Here are made-up elements, facts about them, and rows of numbers that follow some of those facts. Name the element behind each unnamed row.

Known rows:
[ -1  35  25 -35  14  -9 -14  -3 -29  -1  11 -24 -40  30  33  12 -40 -74
  51  13   6  33  -9 -36  43 -22   7  10  23   7  24 -15]: vofar
[-25  41  -5 111  -2  -7 -20  43 -28  38  33 -55 -12  18   9   9  -3 -26
  64 -12 -12  44 -11 -22  36 -27  22   9 -13  -5  16 -10]: kefonik
[-21   5  23  13  -1  -6 -20  29 -34 -18   2  -2 -16  34  43  -7  -3   7
 -13  -1 -12  11 -27 -18  49  57  31  18   3   9  11  13]: vofale
[-10   2  13  20 -15 -13 -20  23 -28  -9   1  34 -19  35  39  -6 -14  10
 -22  12 -22  21 -17 -21  62  48  35   6  -9  10 -19  20]: zepos
[-21   5  23  11  -3  -3 -26  27 -35 -19  -2 -12 -19  36  48  -6  -4  13
 -20  -8  -8   9 -33 -19  52  69  26  21   2   9  12   7]: rigo
[-39  25  -4  78  -5  -2 -35  43 -35  25  25 -60 -20  18  11  18 -22 -16
  27 -23   7  45 -14 -23  45  22  -2  11 -10  -3   1 -29]: veva
[-15  -3  13  19 -14 -16 -14  28 -31 -19   0  28 -19  34  37  -4  -8  11
 -26   8 -17  17 -19 -20  64  44  36   6  -7   9 -15  24]: stanam
[-37  27  -4  82  -2  -7 -26  43 -32  29  31 -41 -16  16   3  15 -20 -24
  39 -10  -1  49  -4 -22  40   5   6   6 -10  -2  -2 -20]: pomak
[-33  21   5  71  -1  -7 -31  42 -33  29  32 -44  -6  17   6  19 -20 -20
  49  -6   0  54   4 -20  41  -2  -1   6 -13  -1  -3 -12]: groklum
[-22   5  23  14  -1  -6 -21  29 -34 -18   1  -5 -17  35  44  -7  -4   9
 -17  -3 -10   9 -29 -19  50  61  30  19   3   9  11  12]: laples
[-24  39 -16 114  -4  -7 -14  48 -25  41  26 -37  -9  15   1   6 -18 -22
  53  -9   1  55 -11 -23  33  -1  11  10  -8  -1   5 -18]: moklo
[-20   3  28   6   0  -8 -22  26 -32 -17  10   6 -10  34  42  -6   0   4
  -1   7 -22  12 -21 -17  49  49  29  18  -2  12   6  17]: vaflo
[ -5  17  11  49  -4  -8  -6  32 -26  -3  -1   7  -8  32  40 -17   2   7
   8   5 -16  18 -31 -19  41  42  40  21   4  10  17  19]: groter
[-41  27   1  77   3  -6 -30  43 -34  29  32 -46 -19  15   1  15 -21 -29
  36  -9   3  45  -1 -22  34   4   7   5  -6  -4   3 -19]: vilam
[ 17  32   1 -20 -14 -17  -1  -5 -20  -1   7   9 -32  33  35  16 -42 -58
  45  15  -9  50 -17 -39  72 -26   2   7   0  14 -13 -14]: pavun
[-46  28  13  70  13  -3 -40  42 -38  33  33 -52 -27  12   0  12 -26 -38
  33  -6   9  39   8 -21  24   5  11   1   3  -8  13 -16]: trisos
[-43  25   3  67   1  -7 -29  38 -31  23  43 -40 -11  15   4  18 -12 -30
  46  -7 -14  44  -5 -20  42   2   3   8 -17   1  -7 -22]: lifli
[ -5  30  19 -46   4 -15   2  -7 -25 -21  28 -19 -21  31  36  20 -17 -68
  69  10 -21  34 -26 -34  62 -26  -5  20   4  19   9 -22]: feflo

Facts:
(bratronir, Π, drastar); (brebi, Π, teriplir); (bretru, Π, fuskon); (brikuflo, Π, drevegek); (bronom, Π, muplo)
(brugrar, Π, kluzer); (brulol, Π, tupor); (buke, Π, nomo); (deluk, Π, skipes); (depluk, Π, grinol)
(draruplen, Π, pavun); (dravudos, Π, zonakis); (dreton, Π, mobrir); (drevegek, Π, mosel); (drifas, Π, skadrul)
(dripebi, Π, groter); (fedirun, Π, foter); (feflo, Π, patre); (fistuk, Π, stanam); (flarusik, Π, rigo)
(flegropir, Π, skuplil); (flekle, Π, kazar); (fluklun, Π, vilam); (fluzun, Π, bronom); (fodrak, Π, lasko)
(fopo, Π, stiden); (foter, Π, rigre); (fufas, Π, vofar); (fuskon, Π, kleta); (futirul, Π, sugis)
(gadri, Π, meri); (galizek, Π, gubrer); (gepam, Π, replafli); (giklin, Π, buke); (gregrel, Π, voklem)
(grinol, Π, stoplem); (groklum, Π, lazarar); (groter, Π, moklo); (gubrer, Π, ruskugru); (guka, Π, gregrel)
(kazar, Π, gadri); (kefonik, Π, dravudos); (kleta, Π, skeki); (klilom, Π, ranofom); (klunim, Π, pezos)
(kluzer, Π, rago); (kuplen, Π, ruven); (lagrom, Π, pomak); (laples, Π, flegropir); (lasko, Π, lifli)
(lavedin, Π, trigrir); (leplo, Π, fedirun); (leziti, Π, pladrak); (lifli, Π, pabos); (mekek, Π, trekiflam)
(melo, Π, fufas); (meri, Π, trisos); (mirel, Π, vofale); (mobrir, Π, klunim); (moklo, Π, vomen)
(mosel, Π, tribo); (mufivin, Π, plipluk); (muplo, Π, saguflo); (nomo, Π, deluk); (nuninol, Π, vefe)
(pabos, Π, vaflo); (panir, Π, feflo); (papon, Π, planen); (patre, Π, fodrak); (pavun, Π, zepos)
(pezos, Π, brugrar); (pladrak, Π, sugrukli); (planen, Π, troko); (plazik, Π, brebi); (plidutul, Π, klilom)
(plipluk, Π, bretru); (pluri, Π, vubrem); (pomak, Π, leplo); (potrer, Π, leziti); (rago, Π, depluk)
(ranofom, Π, nuninol); (replafli, Π, stebil); (retron, Π, kefonik); (rigo, Π, veva); (ruskugru, Π, foma)
(ruven, Π, dripebi); (saguflo, Π, zadak); (sepur, Π, papon); (sibobu, Π, skodebrik); (skadrul, Π, draruplen)
(skeki, Π, plidutul); (skestel, Π, brulol); (skipes, Π, mekek); (skodebrik, Π, skufa); (skufa, Π, zonil)
(skuplil, Π, flarusik); (stanam, Π, dreton); (stebil, Π, tovul); (stiden, Π, brikuflo); (stoplem, Π, galizek)
(sugis, Π, retron); (sugrukli, Π, guka); (suser, Π, lavedin); (teriplir, Π, giklin); (tovul, Π, mufivin)
(trekiflam, Π, potrer); (tribo, Π, pluri); (trigrir, Π, plazik); (trisos, Π, melo); (tupor, Π, futirul)
(vaflo, Π, groklum); (vebre, Π, ziklo); (vefe, Π, bratronir); (veva, Π, gepam); (vilam, Π, flekle)
(vilil, Π, lagrom); (vodri, Π, skestel); (vofale, Π, laples); (vofar, Π, fopo); (voklem, Π, panir)
(vomen, Π, vebre); (voskur, Π, sepur); (vubrem, Π, drifas); (zadak, Π, voskur); (zepos, Π, fistuk)
(ziklo, Π, suser); (zonakis, Π, kuplen); (zonil, Π, vodri); (zoplel, Π, mirel); (bratronir, γ, a)
(brebi, γ, b); (bretru, γ, a); (brikuflo, γ, a); (bronom, γ, a); (brugrar, γ, c)
(brulol, γ, a); (buke, γ, c); (deluk, γ, c); (depluk, γ, b); (draruplen, γ, b)
(drastar, γ, b); (dravudos, γ, c); (dreton, γ, a); (drevegek, γ, b); (drifas, γ, a)
(dripebi, γ, b); (fedirun, γ, c); (feflo, γ, c); (fistuk, γ, a); (flarusik, γ, a)
(flegropir, γ, b); (flekle, γ, b); (flesta, γ, c); (fluklun, γ, b); (fluzun, γ, b)
(fodrak, γ, b); (foma, γ, c); (fopo, γ, b); (foter, γ, b); (fufas, γ, b)
(fuskon, γ, c); (futirul, γ, a); (gadri, γ, a); (galizek, γ, b); (gepam, γ, a)
(giklin, γ, b); (gregrel, γ, b); (grinol, γ, b); (groklum, γ, a); (groter, γ, b)
(gubrer, γ, a); (guka, γ, c); (kazar, γ, a); (kefonik, γ, a); (kleplel, γ, b)
(kleta, γ, c); (klilom, γ, a); (klunim, γ, a); (kluzer, γ, a); (kuplen, γ, c)
(lagrom, γ, c); (laples, γ, b); (lasko, γ, a); (lavedin, γ, c); (lazarar, γ, c)
(leplo, γ, c); (leziti, γ, a); (lifli, γ, a); (mekek, γ, a); (melo, γ, b)
(meri, γ, c); (mirel, γ, b); (mobrir, γ, a); (moklo, γ, a); (mosel, γ, c)
(mufivin, γ, b); (muplo, γ, a); (nomo, γ, c); (nuninol, γ, b); (pabos, γ, a)
(panir, γ, a); (papon, γ, a); (patre, γ, b); (pavun, γ, c); (pezos, γ, b)
(pladrak, γ, b); (planen, γ, b); (plazik, γ, c); (plidutul, γ, c); (plipluk, γ, c)
(pluri, γ, b); (pomak, γ, a); (potrer, γ, a); (rago, γ, c); (ranofom, γ, a)
(replafli, γ, c); (retron, γ, c); (rigo, γ, b); (rigre, γ, c); (ruskugru, γ, b)
(ruven, γ, c); (saguflo, γ, a); (sepur, γ, b); (sibobu, γ, b); (skadrul, γ, b)
(skeki, γ, b); (skestel, γ, a); (skipes, γ, b); (skodebrik, γ, b); (skufa, γ, a)
(skuplil, γ, b); (stanam, γ, b); (stebil, γ, b); (stiden, γ, b); (stoplem, γ, a)
(sugis, γ, a); (sugrukli, γ, a); (suser, γ, b); (suza, γ, a); (teriplir, γ, b)
(tovul, γ, b); (trekiflam, γ, b); (tribo, γ, a); (trigrir, γ, a); (trisos, γ, a)
(troko, γ, c); (tupor, γ, c); (vaflo, γ, b); (vebre, γ, c); (vefe, γ, b)
(veva, γ, a); (vilam, γ, a); (vilil, γ, c); (vodri, γ, b); (vofale, γ, b)
(vofar, γ, c); (voklem, γ, b); (vomen, γ, b); (voskur, γ, c); (vubrem, γ, b)
(zadak, γ, a); (zepos, γ, b); (ziklo, γ, a); (zonakis, γ, c); (zonil, γ, a)
(zoplel, γ, c)

Which element is each row?
No name comes twice in this set of rows, the named rows included.
[-23   8  37   5  10  -3 -37  25 -35  -2   6   4 -26  30  38 -12 -15  -9
 -14  14  -9   8  -7 -18  32  55  37  10  10   5  15  18] -> fopo
[-15   4  22  15  -5  -5 -25  26 -31 -11   1   2 -13  35  45  -8  -7  12
  -8   3 -14  16 -25 -19  50  60  27  18  -1  11   6  13] -> vefe
[-45  27   7  75   8  -5 -34  43 -36  29  33 -51 -24  13   1  14 -22 -34
  34  -8   6  42   3 -21  29   3  10   3  -1  -6   9 -17] -> kazar
[-25   5  30  12   6  -7 -25  29 -36 -15   5  -3 -20  31  39  -9  -5  -1
 -13   5 -10   7 -19 -18  39  51  36  14   9   7  17  17] -> flekle
[-21   9  34   7   7  -3 -39  23 -34   0   5   9 -26  30  39 -13 -18  -9
 -14  15 -12  10  -8 -19  34  57  36  10   9   5  11  17] -> stiden
[ -5  33  24 -34  14 -11  -7   1 -31  -8  11 -31 -38  30  32  13 -32 -72
  51   9   8  30 -14 -36  45 -28   6  12  24   8  29 -15] -> meri
[-49  21  -5  68   3 -10 -18  46 -30  19  38 -28  -7  11  -7  16 -18 -29
  37  -6   1  52  -6 -19  34  22  -6  12  -6   6  -7 -28] -> mekek
[-36  31  -1  87  -1  -7 -25  43 -31  30  34 -48 -15  17   5  14 -12 -26
  47 -11  -6  44  -7 -22  39  -8  12   7 -11  -4   6 -16] -> skufa
[-49  13  -7  82  -5 -20 -12  52 -38   5  27 -40 -21  17  -3  23 -12 -17
  16 -17   9  43  -2 -22  52 -19  14  -3  -8  -7  -6  -6] -> kluzer
[-24  28  -7  82 -12  -6 -40  35 -25  47  30 -12 -21  15   3  13 -38 -26
  32   4 -10  59   8 -24  45  10   6  -3 -20  -1 -26 -20] -> drifas
[-51  21   3  57   5  -9 -24  39 -31  17  48 -35  -7  12  -2  20 -10 -34
  47  -5 -14  45  -5 -19  40  11  -5  11 -13   5  -9 -26] -> sugrukli
[ -5   6  16  18 -13  -8 -29  21 -25   2   2  36 -19  33  41 -10 -20   4
 -17  17 -25  23 -12 -21  55  56  33   7  -9  11 -18  17] -> skadrul
[ -7   8  20  16 -10  -6 -35  21 -26   5   3  33 -21  33  41 -11 -22   1
 -14  18 -24  22 -10 -21  51  61  33   8  -6  10 -14  16] -> vubrem
[-29  22   0  75  -4  -5 -32  44 -32  33  26 -47  -7  19   7  18 -25 -16
  45  -8   5  56   4 -21  43   5  -2   7 -13  -2  -3 -14] -> bratronir

The same elements again, as new rows of numbers:
Known rows:
[-14 -17 -39 -15 -22  35  28 -71  19  16   2 -24  13  -4 -14]: drevegek
[-12 -10 -40 -20 -26  32  30 -71  14  10  -4 -27  20  -1 -16]: fufas
[  1 -17 -44  -3  18  36  14 -40   1   0   8  40   2  34 -39]: drifas
[ 18 -18 -45  -3  13  37  29 -35  -9  -7 -10  39  10  34 -34]: pabos
[  0 -17 -43 -10 -22  35  19 -71   1  -1  -5 -37   2  -8 -15]: depluk
[  5  -9 -44   0  12  29  23 -31   5 -14 -11  30  -2  39 -45]: bretru
[ 13 -23 -45  -8  22  15  16 -36   3 -19  -1  32  14  31 -38]: zadak
[-13 -13 -39 -18 -25  33  30 -71  16  13  -2 -25  17  -2 -15]: fopo
[ -9  19   1   3  -4  31  33 -34   2 -35  22  20   5 -26  -6]: buke
[ -1 -18 -36 -26 -12  39  33 -58  17   7  -6 -35   4  -4  -5]: groter
[ -1  25   3   6 -10  24  37 -49  13 -33   9  28 -10 -19  -9]: replafli
[  1 -20 -47  -2  12  39  26 -26  -8 -22   8  29  13  35 -41]: mekek
[ -3 -20 -42  -8 -20  37  18 -71   6   4  -1 -35   0  -9 -15]: pezos
[  4 -27 -39  -8 -26  39  41 -65   8   9 -13 -23  13  -9  -7]: fodrak
[ 12 -12 -47 -12  13  38  13 -30   4 -18   0  32   5  44 -24]: sugis
[ -5 -21 -40 -15 -23  34  31 -65  15   2  -6 -30   8  -7 -13]: kleplel
[ -3  22   5  -6   4  31  33 -34   4 -28  17  20   0 -26  -2]: lavedin
[-14 -23 -38 -11 -20  36  26 -71  20  17   3 -23   8  -6 -13]: pluri

Which element is each row?
No name comes twice in this set of rows, the named rows included.
[ 13 -12 -45 -14  15  38  14 -29   3 -15  -1  32   4  43 -25] -> kefonik
[  6  17   0  11 -10  31  38 -43  -2 -24   7  33   7 -27   3] -> feflo
[ -3 -20 -45 -14 -31  39  23 -62  24  -4  -1 -29   9   3   0] -> vodri
[  8 -13 -60 -18  10  38  16 -31   0 -17  -5  41   3  21 -44] -> pomak
[  5 -17 -45   0  19  36  10 -41  -4  -5   7  35  -2  33 -39] -> fistuk
[  1  22   1   0  -9  26  35 -54  10 -36  16  30  -6 -22  -6] -> zoplel
[  4  26  -2   8  -5  26  16 -50  -7 -30  14  21  -5 -27  -4] -> rago
[ -7  32   1  -2  -9  23  28 -50   5 -19  15  31  12 -20  -5] -> vofar
[  0  23  -1   3  -7  25  28 -43   7 -28  13  27   1 -25  -1] -> flesta
[ -5  19   1   9  -2  29  20 -49   8 -16  22  32  -6 -27  -2] -> pavun
[ 11 -12 -41 -20  27  38  22 -27  -3 -11  -1  27   2  37 -32] -> moklo
[ -7 -24 -40  -7 -19  38  21 -71  12  11   3 -29  -1  -9 -13] -> stanam
[-12 -28 -41  -7 -27  41  37 -57  10  -4   3 -33  16  -7 -14] -> trekiflam

